Below is a small trained network, with its code and all its weights. Each question gives an input and a class and asks what happens when units are switched off, that is, made to give their printed mean instead of their output.

import numpy as np


def w(rows, s, z=0):
    codes = np.array(rows[::2]) - 128.0
    scale = np.full(codes.shape[1], s)
    scale[-1] = z or s
    return codes * scale


def norm(h):
    return h / np.sqrt((h * h).mean(-1, keepdims=True) + 1e-5)


def f(y):
    return y / 2 * (1 + np.tanh(0.7978845608 * (y + 0.044715 * y**3)))


def log_softmax(a):
    a = a - a.max(-1, keepdims=True)
    return a - np.log(np.exp(a).sum(-1, keepdims=True))


def net(x, mask):
    res = np.array(x, float).reshape(1, 2) / 4 @ E
    u = 0
    for l in range(2):
        y = f(norm(res) @ A[l][:, :-1].T + A[l][:, -1])
        res = res + np.where(mask[u : u + 3], y, B[l][:, -1]) @ B[l][:, :-1]
        u += 3
    return log_softmax(norm(res)[-1] @ U[:, :-1].T + U[:, -1])


A, B = {}, {}
E = w([
[30,179,163,154,39,121,142,209,137,253,48],'x0',
[140,124,132,149,215,132,36,78,51,98,73],'x1',
],0.0069)
A[0] = w([
[215,120,88,64,115,131,105,82,130,86,229,4],'0.n1',
[176,126,114,70,254,121,82,56,67,151,128,148],'0.n2',
[154,166,155,88,157,146,189,85,192,130,159,17],'0.n3',
],0.007,0.0019)
B[0] = w([
[174,129,134,76,173,183,68,182,156,158,72,232],'0.n1',
[236,133,93,205,94,155,170,82,120,54,114,254],'0.n2',
[65,41,90,189,6,96,140,180,132,86,140,159],'0.n3',
],0.013,0.0092)
A[1] = w([
[168,101,126,156,254,176,79,145,155,62,125,150],'1.n1',
[71,36,92,167,66,75,150,191,81,112,220,88],'1.n2',
[41,143,192,74,98,53,206,118,98,194,170,6],'1.n3',
],0.0071,0.0021)
B[1] = w([
[5,161,173,84,226,146,113,48,116,159,199,255],'1.n1',
[215,177,74,211,131,87,150,99,79,109,86,184],'1.n2',
[36,61,173,89,200,141,72,149,137,120,227,198],'1.n3',
],0.013,0.0071)
U = w([
[51,68,175,63,117,142,84,193,149,183,176,180],'0',
[104,208,192,137,99,91,106,112,97,172,44,29],'1',
[92,118,113,202,99,5,170,147,114,128,198,3],'2',
[153,145,156,122,195,170,116,43,120,108,138,162],'3',
[222,114,61,168,43,102,200,110,129,98,61,172],'4',
],0.014,0.0028)

Each question gives the input, the list of numbers given to net, and the class t.
The units are the neurons (one row each of A and B). Each row of codes is followed by its name. A weight is (code - 128) times the scale printed after its matrix; where a second scale follows, it is the last column's (A, B and U).
mask holds one flag per neuron, layer by layer. A switched-off neuron (its flag False) gives its mean, the last column of its row in B, instead of its output. The means were averaged over made-up inputs and are rounded, as every weight is.
A unit's drop is (log p(t) with every unit on - log p(t) with that unit switched off) / (log p(t) with every unit on - log p(t) with every unit switched off).
most important unit: the unit with the biggest drop
top k neurons: the k neurons with the biggest drops, biggest first
k most important neurons of layer l: the k neurons of layer l with the biggest drops, biggest first
drop of u: that unit's drop, to one decimal
input [3,4], class 1: most important unit : 0.n3
input [8,5], class 0: top 3 neurons : 0.n2; 0.n1; 1.n2
input [2,-6], class 2: top 2 neurons : 0.n2; 0.n1
input [-4,-8], class 4: top 2 neurons : 0.n3; 1.n2
input [3,-8], class 2: top 3 neurons : 0.n1; 0.n2; 1.n2
input [1,1], class 1: 2 most important neurons of layer 1 : 1.n3; 1.n1
input [0,4], class 4: top 3 neurons : 0.n2; 0.n1; 1.n3
input [0,-6], class 4: top 3 neurons : 1.n2; 1.n1; 0.n3
input [5,-1], class 0: top 2 neurons : 0.n2; 0.n3
input [5,5], class 1: top 4 neurons : 1.n3; 0.n2; 1.n1; 0.n1
input [-1,-8], class 4: top 2 neurons : 1.n2; 1.n1
input [3,-3], class 0: top 3 neurons : 0.n2; 0.n3; 1.n3
input [0,2], class 4: 2 most important neurons of layer 0 : 0.n2; 0.n1
input [2,-3], class 0: top neuron : 0.n2
input [0,-5], class 4: top 3 neurons : 1.n2; 1.n1; 0.n3
input [6,-1], class 0: top 3 neurons : 0.n2; 0.n1; 0.n3
input [-5,-7], class 0: 2 most important neurons of layer 0 : 0.n1; 0.n2
input [0,-8], class 4: 2 most important neurons of layer 1 : 1.n2; 1.n1
input [2,-7], class 2: top 4 neurons : 0.n2; 0.n1; 1.n2; 1.n3
input [0,7], class 4: most important neuron of layer 1 : 1.n3
input [7,5], class 0: drop of 0.n3 : 0.0
input [2,2], class 1: drop of 1.n1 : 0.4
input [8,2], class 0: drop of 0.n2 : 3.3
input [6,1], class 0: drop of 0.n1 : 0.5
